Below is a small trained network, with its code and all its weights. Each question gives an input and a target symbol and asks what happens when units are switched off, that is, made to give their printed mean instead of their output.

import numpy as np


def w(rows, s, z=0):
    codes = np.array(rows[::2]) - 128.0
    scale = np.full(codes.shape[1], s)
    scale[-1] = z or s
    return codes * scale


def norm(h):
    return h / np.sqrt((h * h).mean(-1, keepdims=True) + 1e-5)


def f(y):
    return np.maximum(y, 0)


def softmax(a):
    e = np.exp(a - a.max(-1, keepdims=True))
    return e / e.sum(-1, keepdims=True)


def log_softmax(a):
    a = a - a.max(-1, keepdims=True)
    return a - np.log(np.exp(a).sum(-1, keepdims=True))


def net(x, mask):
    ids = ['αβγδζηθλμξπστφψω'.index(c) for c in x.split()]
    T = len(ids)
    res = E[ids] + P[:T]
    r = norm(res)
    for j in range(2):
        rows = slice(2 * j, 2 * j + 2)
        q, k, v = (r @ M[0][rows].T for M in (Q, K, V))
        z = softmax(np.where(np.tri(T) > 0, q @ k.T / 2**0.5, -1e9)) @ v
        o = O[0][rows]
        res = res + np.where(mask[j], z, o[:, -1]) @ o[:, :-1]
    y = f(norm(res) @ A[0][:, :-1].T + A[0][:, -1])
    res = res + np.where(mask[2:6], y, B[0][:, -1]) @ B[0][:, :-1]
    return log_softmax(norm(res)[-1] @ U[:, :-1].T + U[:, -1])


Q, K, V, O, A, B = {}, {}, {}, {}, {}, {}
E = w([
[131,145,172],'α',
[123,61,249],'β',
[117,125,129],'γ',
[164,163,122],'δ',
[132,145,173],'ζ',
[119,131,123],'η',
[118,125,128],'θ',
[115,128,126],'λ',
[189,93,195],'μ',
[131,147,172],'ξ',
[131,146,170],'π',
[120,131,125],'σ',
[123,133,131],'τ',
[132,89,165],'φ',
[68,96,34],'ψ',
[126,97,74],'ω',
],0.013)
P = w([
[145,167,182],'0',
[136,108,98],'1',
[138,141,139],'2',
[129,189,235],'3',
[146,99,98],'4',
[137,134,129],'5',
[124,195,240],'6',
[151,90,103],'7',
[139,133,128],'8',
[116,192,254],'9',
[152,89,102],'10',
[138,131,125],'11',
],0.0078)
Q[0] = w([
[67,110,152],'head 0',
[100,155,145],'head 0',
[253,68,113],'head 1',
[120,194,160],'head 1',
],0.022)
K[0] = w([
[56,109,129],'head 0',
[99,163,100],'head 0',
[177,8,243],'head 1',
[68,192,159],'head 1',
],0.017)
V[0] = w([
[146,41,183],'head 0',
[6,106,158],'head 0',
[149,79,173],'head 1',
[203,155,95],'head 1',
],0.015)
O[0] = w([
[171,2,199,171],'head 0',
[3,77,204,202],'head 0',
[146,26,51,242],'head 1',
[99,227,110,7],'head 1',
],0.0082,0.0016)
A[0] = w([
[189,117,85,1],'neuron 0',
[253,144,210,50],'neuron 1',
[73,87,46,217],'neuron 2',
[113,98,22,212],'neuron 3',
],0.017,0.0023)
B[0] = w([
[198,112,100,205],'neuron 0',
[76,190,251,250],'neuron 1',
[48,154,150,238],'neuron 2',
[182,90,44,254],'neuron 3',
],0.025,0.0051)
U = w([
[137,116,185,97],'α',
[101,16,177,126],'β',
[49,111,132,94],'γ',
[239,167,92,254],'δ',
[147,138,165,56],'ζ',
[97,250,81,137],'η',
[65,110,135,35],'θ',
[40,151,120,25],'λ',
[240,81,191,149],'μ',
[139,139,173,64],'ξ',
[141,152,159,89],'π',
[123,225,91,53],'σ',
[154,207,125,101],'τ',
[128,9,136,179],'φ',
[48,118,38,198],'ψ',
[129,116,61,222],'ω',
],0.011,0.0049)

Each question gives the input, a string of symbols that net reads in full, and the target symbol t.
The units are the heads (2 rows each of Q, K, V and O) and the neurons (one row each of A and B). Each row of codes is followed by its name. A weight is (code - 128) times the scale printed after its matrix; where a second scale follows, it is the last column's (O, A, B and U).
mask holds one flag per unit, heads first, then neurons. A switched-off unit (its flag False) gives its mean, the last column of its rows in O or B, instead of its output. The means were averaged over made-up inputs and are rounded, as every weight is.
A unit's drop is (log p(t) with every unit on - log p(t) with that unit switched off) / (log p(t) with every unit on - log p(t) with every unit switched off).
The circuit of an input: a set's keep is (log p(t) with only the set's units on - log p(t) with every unit switched off) / (log p(t) with every unit on - log p(t) with every unit switched off). Starting from all 6 units, units are removed one at a time, each time the one whose removal leaves the highest keep (on an exact tie, the one counted first), for as long as the keep stays at least 0.8.
units of the circuit, in order: the units of the circuit, biggest drop first
unit that matters most: the unit with the biggest drop
k most important neurons: the k neurons with the biggest drops, biggest first
drop of u: that unit's drop, to one decimal
input σ φ τ φ π, target φ: unit that matters most	head 1
input θ η ζ ψ γ, target ψ: 2 most important neurons	neuron 2; neuron 3
input ω ω ζ ψ η μ φ γ η δ α, target δ: 2 most important neurons	neuron 0; neuron 3
input π π π η π, target μ: 3 most important neurons	neuron 0; neuron 1; neuron 3
input ψ η ψ η γ, target ψ: units of the circuit, in order	neuron 2; neuron 3
input β η γ φ θ, target φ: units of the circuit, in order	head 0; neuron 1
input η η ψ η θ, target ψ: units of the circuit, in order	neuron 2; neuron 3
input λ α β δ η η ω, target η: 2 most important neurons	neuron 1; neuron 2
input γ η η, target η: 2 most important neurons	neuron 1; neuron 2
input π δ π δ η, target δ: drop of head 0	0.7
input β ω η, target η: drop of neuron 1	0.3
input δ ξ η ω, target η: drop of neuron 2	0.1
